Below are the code and all the weights of a small trained network. Each question names an input and a class and asks about switching units off, where a switched-off unit gives its printed mean instead of its output.

import numpy as np


def w(rows, s, z=0):
    codes = np.array(rows[::2]) - 128.0
    scale = np.full(codes.shape[1], s)
    scale[-1] = z or s
    return codes * scale


def f(y):
    return y / 2 * (1 + np.tanh(0.7978845608 * (y + 0.044715 * y**3)))


def log_softmax(a):
    a = a - a.max(-1, keepdims=True)
    return a - np.log(np.exp(a).sum(-1, keepdims=True))


def net(x, mask):
    res = np.array(x, float).reshape(1, 4) / 4 @ E
    y = f(res @ A[0][:, :-1].T + A[0][:, -1])
    res = res + np.where(mask, y, B[0][:, -1]) @ B[0][:, :-1]
    return log_softmax(res[-1] @ U[:, :-1].T + U[:, -1])


A, B = {}, {}
E = w([
[3,110,187,61,127,63,141],'x0',
[172,142,171,198,45,49,164],'x1',
[128,198,75,67,90,125,207],'x2',
[209,61,91,32,82,90,110],'x3',
],0.011)
A[0] = w([
[157,105,152,178,69,107,146,125],'N1',
[172,158,79,157,156,148,121,94],'N2',
[79,123,57,93,189,167,111,106],'N3',
[64,111,144,108,107,101,97,166],'N4',
[164,121,91,160,110,141,108,13],'N5',
[122,48,176,165,145,119,3,73],'N6',
[114,122,91,144,122,152,117,1],'N7',
[119,54,161,159,142,150,88,121],'N8',
[167,103,94,180,165,131,113,113],'N9',
[97,199,159,219,121,148,141,110],'N10',
[109,109,145,156,115,140,40,9],'N11',
[118,107,115,109,162,187,103,39],'N12',
[157,136,102,154,129,170,108,121],'N13',
[98,171,61,98,102,151,182,48],'N14',
[101,172,178,142,175,182,117,139],'N15',
[190,31,105,73,104,92,102,120],'N16',
[93,98,185,105,147,112,153,65],'N17',
[162,148,90,173,103,155,96,137],'N18',
[149,137,189,161,69,113,130,43],'N19',
[135,107,128,78,173,214,70,95],'N20',
],0.015,0.0055)
B[0] = w([
[106,84,151,222,151,62,125,206],'N1',
[63,188,178,51,155,112,98,188],'N2',
[146,73,150,219,126,76,150,213],'N3',
[78,151,169,33,171,70,29,199],'N4',
[93,135,236,85,95,125,122,166],'N5',
[215,194,115,124,89,137,164,235],'N6',
[25,117,208,101,79,133,193,128],'N7',
[167,225,125,144,135,113,171,194],'N8',
[121,174,165,91,159,158,87,189],'N9',
[120,92,84,144,25,179,50,221],'N10',
[166,185,123,109,56,119,223,162],'N11',
[117,54,157,139,117,58,207,171],'N12',
[87,113,170,68,173,104,80,181],'N13',
[255,216,154,150,76,104,181,177],'N14',
[164,85,112,145,62,182,41,194],'N15',
[121,100,88,158,39,205,42,252],'N16',
[100,141,205,13,161,137,78,178],'N17',
[90,133,164,47,205,93,102,195],'N18',
[107,42,171,190,181,53,215,186],'N19',
[111,74,158,209,127,79,137,213],'N20',
],0.0094,0.016)
U = w([
[64,126,226,43,166,110,88,123],'0',
[95,2,185,228,131,51,182,102],'1',
[116,53,103,148,22,212,57,89],'2',
[190,248,144,138,70,107,206,124],'3',
[133,114,61,165,151,118,65,253],'4',
[93,122,66,104,177,185,207,103],'5',
[91,120,82,104,186,198,243,104],'6',
],0.01,0.016)

Each question gives the input, the list of numbers given to net, and the class t.
The units are the neurons (one row each of A and B). Each row of codes is followed by its name. A weight is (code - 128) times the scale printed after its matrix; where a second scale follows, it is the last column's (A, B and U).
mask holds one flag per neuron, in row order. A switched-off neuron (its flag False) gives its mean, the last column of its row in B, instead of its output. The means were averaged over made-up inputs and are rounded, as every weight is.
A unit's drop is (log p(t) with every unit on - log p(t) with that unit switched off) / (log p(t) with every unit on - log p(t) with every unit switched off).
The circuit of an input: a set's keep is (log p(t) with only the set's units on - log p(t) with every unit switched off) / (log p(t) with every unit on - log p(t) with every unit switched off). Starting from the 12 units with the biggest drops (on a tie, the unit counted first), units are removed one at a time, each time the one whose removal leaves the highest keep (on an exact tie, the one counted first), for as long as the keep stays at least 0.8.
circuit, biggest first: the units of the circuit, biggest drop first
most important unit: the unit with the biggest drop
top k neurons: the k neurons with the biggest drops, biggest first
drop when u is switched off: that unit's drop, to one decimal
input [3,4,6,-8], class 2: most important unit -> N10
input [6,-4,-4,-7], class 2: top 4 neurons -> (N15, N10, N18, N2)
input [-8,-8,2,-8], class 0: top 4 neurons -> (N2, N13, N18, N9)
input [-2,-6,-8,3], class 3: top 3 neurons -> (N6, N8, N11)
input [1,-8,-8,-6], class 1: top 4 neurons -> (N20, N3, N12, N14)
input [2,-3,3,-2], class 4: top 3 neurons -> (N19, N6, N1)
input [-7,-2,-6,-6], class 0: top 2 neurons -> (N18, N2)
input [-1,-5,-6,-5], class 3: top 4 neurons -> (N6, N8, N16, N11)
input [5,-6,8,-8], class 2: top 4 neurons -> (N15, N10, N6, N8)
input [7,-8,6,6], class 1: top 2 neurons -> (N3, N20)
input [-6,-1,-5,-7], class 2: top 4 neurons -> (N10, N15, N4, N17)
input [-5,-8,-2,-6], class 1: top 2 neurons -> (N3, N20)
input [3,-8,-8,-1], class 1: top 2 neurons -> (N20, N3)
input [1,-5,8,3], class 3: circuit, biggest first -> (N14)
input [-2,-7,7,-4], class 1: top 3 neurons -> (N3, N6, N20)
input [-6,-3,-4,-7], class 2: top 3 neurons -> (N10, N15, N4)
input [-4,-1,-6,-5], class 3: drop when N8 is switched off -> 0.7
input [-2,-4,-7,0], class 3: drop when N6 is switched off -> 0.2
input [-4,-7,-7,5], class 1: drop when N14 is switched off -> 0.2
input [-5,6,6,-8], class 2: most important unit -> N10
input [-5,-4,-4,5], class 0: drop when N15 is switched off -> 0.6
